(in the rows, 128 means zero)
Each row has two labels, one from each of two sets.
[130 162 142 121 139 101 158  81 116 144 112  83 126 118 139 180 133 134
 101 158 143 161 139 152  69  95 135 107 180 111 155 124 147 134 123 128
 132 182 139 144 115 143 147 111 138 115 142 142 125 152  79 129 146 102
 149 129 160 129 131  99 115 109 116 121  79 142 147 125  95 111 164 150
 120 151  94 153  94 108 119 123  96 116 126 136  99 142 107 136 101 138
 112 132 154 116 116 123 124 145 107 138 124 127 127 124  99 107 117 118
 116 132 151 136 159 163 150 110 106 149 143 124 105 104 124 150 120 105
 105 154 160 130 156 136 107 121 117 156 138 155 110 153 152 128  87 113
 118 148 135  96 130 135 102 113 117 135  85 116 119  93 134 150 150 124
 114 100 122 122 122 132 122 144 108 148 135 159 166 117 161 155 123  64
 128 123 128 112 129 140 133 169 135 132] => E JH
[122 136 117 142 135 115 122  79 152 156 121 140  89  84 103 139 118 141
 163 147 154 125 184 137 114 137 125 120 135 135  96 117 174 119 121 141
 138 191 135 165  95 155 121  74 120 114 130 160 114 201 108 162 132  90
 142 138 137 106 139 166 117  94 134 120  72 198  96 180  41 100 122 143
 131 128  80 132 143  95 132 150 129 129 105 142 108 151 123 163 101 143
 181 116 146 144 108 139 131 109 127 153 144 152 115 158 130 156 143 110
 102 150 127 144 130 144 132 126 113 122 102 136 131 138 118 143 163 116
 123 127 159 131 149 133 112 126  99 135  93 108 110 155 140 122  88 137
 126 134 157 161 144 118  85 130 142 128 169  88  81 134 114 166 150 117
 134 111 128 110 162 146 150 134 191 116 152 136 123 119 135 136 131  69
 128 142 180 119 115 131 118 245 127 149] => K BM
[ 72 136 110 120 142 117 141 104 142 195 134 161 102 104 126 132 106 180
 112 134 134 127 133 139 114 120 141 101 126 152 132  56 206 145 108 163
 145 232 128 131 134 154 128 117 124 124 110 131 136 152  89 151 155  75
 136 137 134  96 100 165 132  89 149 105  77 131 116 173  77 105 105 109
 133 164  43 128 133  94 135 132 117 136 123 174 106 144 129 135  78 143
  87 103 178 114 118 121 133  79 122 138 130 180 156 149 133 120 132  93
  85 137 128 152 148 121 145 110 131 161 105 108 134 138  97 114 123 112
 117 102 176 128 120 113 131 130 105 123  98 130 104 143 124 119  86 137
 147  79 125 122 131 136 102 163 174 176 173 121  42 134 116 172 140 120
 153 114 122  84 171 143 122 147 165 103 139 106 122 116 140 152 114 121
 113  93 177 143 129 124 142 221 141 147] => E BM
[104 132 116 158 133 111 183  68 159 192 119 147  87  87 151 169  95 157
 126 139 156 120 139 152 111 135 154 117 142 143  98 117 221 133 109 157
 149 201 120 177  95 172 118 112 124  90 123 151 177 214  78 185 148  65
 153 165 129 115 127 149 120  94 130 106  89 181 112 179  41 135 122 108
 135 118  29 126 125  80  96 132 117 103 123 147 105 109  83 155  42 147
 128 102 171 115 102 138 146 114 106 141 158 174 118 171 131 155 156 123
 113 155 150 159 131 129 146 138 121 125  84 132 143 101 105 138 195 112
  83 117 159 121 151 124  71 146  68 137  44 111 111 157 141 141  84 157
  60  91 129 128 162 153  99 149 187 133 187  91  24 139 127 196 152 107
 168  97 116  91 172 192 142 151 200 134 137 144 126 115 134 142 113  55
 132 122 214  71 117 138 148 193 130 154] => E BM
[ 78 118 106 154 134 130 166 100 170 164 125  77 112 108 138 162 119 130
 135 140 156 110 133 145  85 107 133 109 226 117 137 148 163 131 103 160
 129 220 139 185 105 174 140  79 133  90 125 124 143 166  78 140 150  95
 147 151 155 107 153 131 114  60 124 106  40 144 117 127  80 120 122  85
 148 115  49 142 126  79 151 129 130 129 129 149 119 131  87 157  89 121
 107 121 168 107 109 133 148 124  93 138 124 178 126 212 124 146 146 110
 107 130 121 146 153 155 140 183 137 129 113  95 131 112  83 124 176 108
 131 110 172 115 154 113  99 141 122 131  59 131 128 153 129 147  95 172
 133 134 152 212 152 121 104 142 138 131 150 102  56  97 136 159 143 109
 126 106 133 114 143 168 141 150 149  89  85 129 122 100 163 140  91 103
 149 139 150 125 118 152 135 147 120 110] => E JH
[111 137 119 115 135 130 129  80 106 214 109  88 118 147 116 129 134 110
 115 112 142 117 105 134 109 134 106  55 229 123 159 140 136 164 109 138
 145 249 147 128 135 133 132 112 136 128 134 145  81 137  99 110 159 124
 128 124 146 140 152 125  92 131 140 124  34  97 163  99 113 121 134  95
 152 117  66 157  91 144 126 109 112 139 137 153 128 127 155 140 127 116
  97 123 157  89 144 109 122 101 116 155 124 173 104 150 139 140 112 123
 119 131 124 134 137 127 125 133 129 130 146 111 111 140  94 105 149 110
  55 130 124 135 139 112 145 110  91 129 139 142 121 104 141 157  83 148
 147 130 146  98 111 112 108 134 104 132  70 130  84 104 134 158 112 159
 116 120 140 136 139 118 128  95 140 126 107  99 106 117 160 134 115 187
 115 139 155 138 131 116 149 117 122 125] => R BM
[ 74 182 102 143 141  96 187  86 147 165  75 116 149  87 149 172 124 118
  99 148 153 143 150 109  58  67 124 108 167 113 126 125 196 122 118 137
 107 237 119 179 114 149 142 111 144  66 119 155 132 165  88 145 169  81
 216 139 143 118 139 147  98 102 128 114  64 180 128 137  65 109 123 106
 136 126  65 147 127  90 123 127  76  95 126 121 100 135 101 153  74 131
 138 121 166 116 102 122 123 118 103 141 116 148 127 184 119 141 174 140
 129 138 131 148 138 137 140 129 104 122 125 134 153 124 119 130 176 134
 110 127 153 115 167 126  68  75  74 141 113 118 128 142 180 145 127 141
 131 137 124 119 136 130 100  84 171 104  92 104  81 115 142 162 145 144
 129  96 116 122 121 158 136 150 162 141  69 142 128 102 159 239 126  77
 130 121 150 128 123 145 120 120 113 140] => E Nq
[139 142 115 111 184 105 131  56 130 209 114 110  88 118 151 107 135  94
 117 129 136 115 139 164 124 134 135 129 180 148 153 101 138 138 125 153
 139 226 128 210  99 133  87 112 149 128 144 146 117 184 101 149 153  82
 140 120 111 140 133 145 131 106 138 136  72 167 115 158  83  95 133 135
 110 159  54 161 109 119 124 117 131 117 108 148 107 146 130 144 106 154
  77 101 152 130 121 107 144 113 124 160 126 147 124 113 141 131 124  96
 124 107 103 139 137 169 165 124 104 129 137 147 131 106 103 113  99 140
  76 142 203 143 114 122 138 128 116 137 121 130 101 163 170 137  83  98
 123 145 145 117 120 108  97 103  99 216  97 101  65 131 124 172 128 153
 138 121 137 130 111 151  96 148 166 125 167 158 113 107 141 125 111 107
 128  95 161 135 116 119 131 177 158 150] => E BM
[111 132 107 113 154  77 164  68 125 205 107 132 112 116 115 135 135 146
 103 107 132 135 125 146 107 144 117 102 175 158 126 127 190 139 115 171
 149 237 130 148 110 151 117 127 120 138 129 147 116 149  89 132 160 100
 123 122 113 116 136 140 105 114 144 142  99 142 122 165  82 107 134 119
 138 131  38 135 111 113 130 131 103 136 134 155 104 145 142 131  83 123
 107 102 182  90 133 132 140  82 116  87 123 170 134 152 147 125 143 112
 107 140 144 146 133  95 124 111 119 145 116 119 153 112  89 109 155 130
  68 161 154 138 130 128 136 126  83 112 106 122 104 127 150 140  91 133
 130 124 142 123 139 111  86 135 155 170 106  96  69  97 154 189 134 142
 139 120 142 115 157 163 108 155 153 137 115 117 122 127 170 129 137 137
 126 128 168 128 122 116 141 161 152 151] => E BM
[117 131 115 151 124  94 161 103 138 166 113 150  91 121 140 149 115 141
 121 123 159 141 134 146  99 143 135 120 127 120 128 120 174  95 105 158
 137 175 132 164  96 159 115  88 123  94 131 144 151 197 107 147 135  81
 182 151 133 119 138 173 132 101 133 112  85 197 101 149  77  94 151 115
 123 130  43 151 127  82 125 118 135 130 113 135 151 142 129 156  82 147
 172  95 148 137  97 128 135 111 103 144 132 151 106 150 124 151 148 107
 118 154 137 134 122 174 126 139 118 117 159 119 145 106 108 126 187 138
 130 128 142 106 127 139  84 124 124 133  80 114 133 139 146 123 101 144
 114 131 125 133 156 132 100 143 134 111 154  99  45 147 129 158 129 124
 145 138 130  98 116 151 144 146 202  93 138 142 114  84 162 113 129  76
 117 128 189 124 129 121 151 177 125 147] => K BM
[140 118  96 102 137 104 140  68 154 194 139 161 105 136 139 110 114 168
 133 129 122 131 132 146 115 149 122 133 153 127 133 139 192 162 103 152
 140 244 146 150  94 150 125  81 120 100 126 133 128 185  94 147 137  86
 128 126 124 109 109 138  99 105 137  98  91 173 112 158  80  95 108 110
 134 144  16 180 132 126 126 137 134 137 110 163 117 156 144 154  61 128
 157  84 147 157 143 121 126 103  79 156 199 155 123 161 142 161 134 113
 102 138 130 134 133 142 141 132 125 130  98 127 130 108  93 134 127 143
 109 132 152 131 138 127 140 105  88 128  81  90 119 143 150 131  73 121
 120 135 140 131  99  75  85 133 135 132 132  98  80 125 131 189  96 122
 144 110 121 135 150 122 143 162 171 113 160 113 108 123 129 130 103  72
 136 135 188 129 109 126 134 195 125 164] => K BM
[ 96 159 102 126 135  79 167  56 134 152 114 103 119  96 164 159 107 108
 105 140 145 148 156 146  76  80 146 145 155  95 104 126 168 121 127 157
 142 187 108 185  88 142 145  75 135  58 127 132 158 195  87 129 158  80
 146 143 137 128 133 159 115 113 120 127  94 187 129 156  72  79 115 140
 151 131  74 177 131  58 122 133 148  98 101 120 102 152 155 153  93 101
 157 130 184 130 108 137 140 131  82 142 128 125 127 117  90 127 161 144
 108 160 137 143 140 183 141 151  86 118 139 132 160 115 138 170 153 111
 115 124 159 111 177 132  96 104 111 149 107 103 139 157 165 141  98 131
 130 164  98 111 127 135 103 109 142  99 115 101 142 125 132 149 147 147
 125   4 123 115 132 168 142 169 165 161 100 144 161 120 156 134 138  20
 143 117 141 116 134 115 140 140 122 153] => K Nq
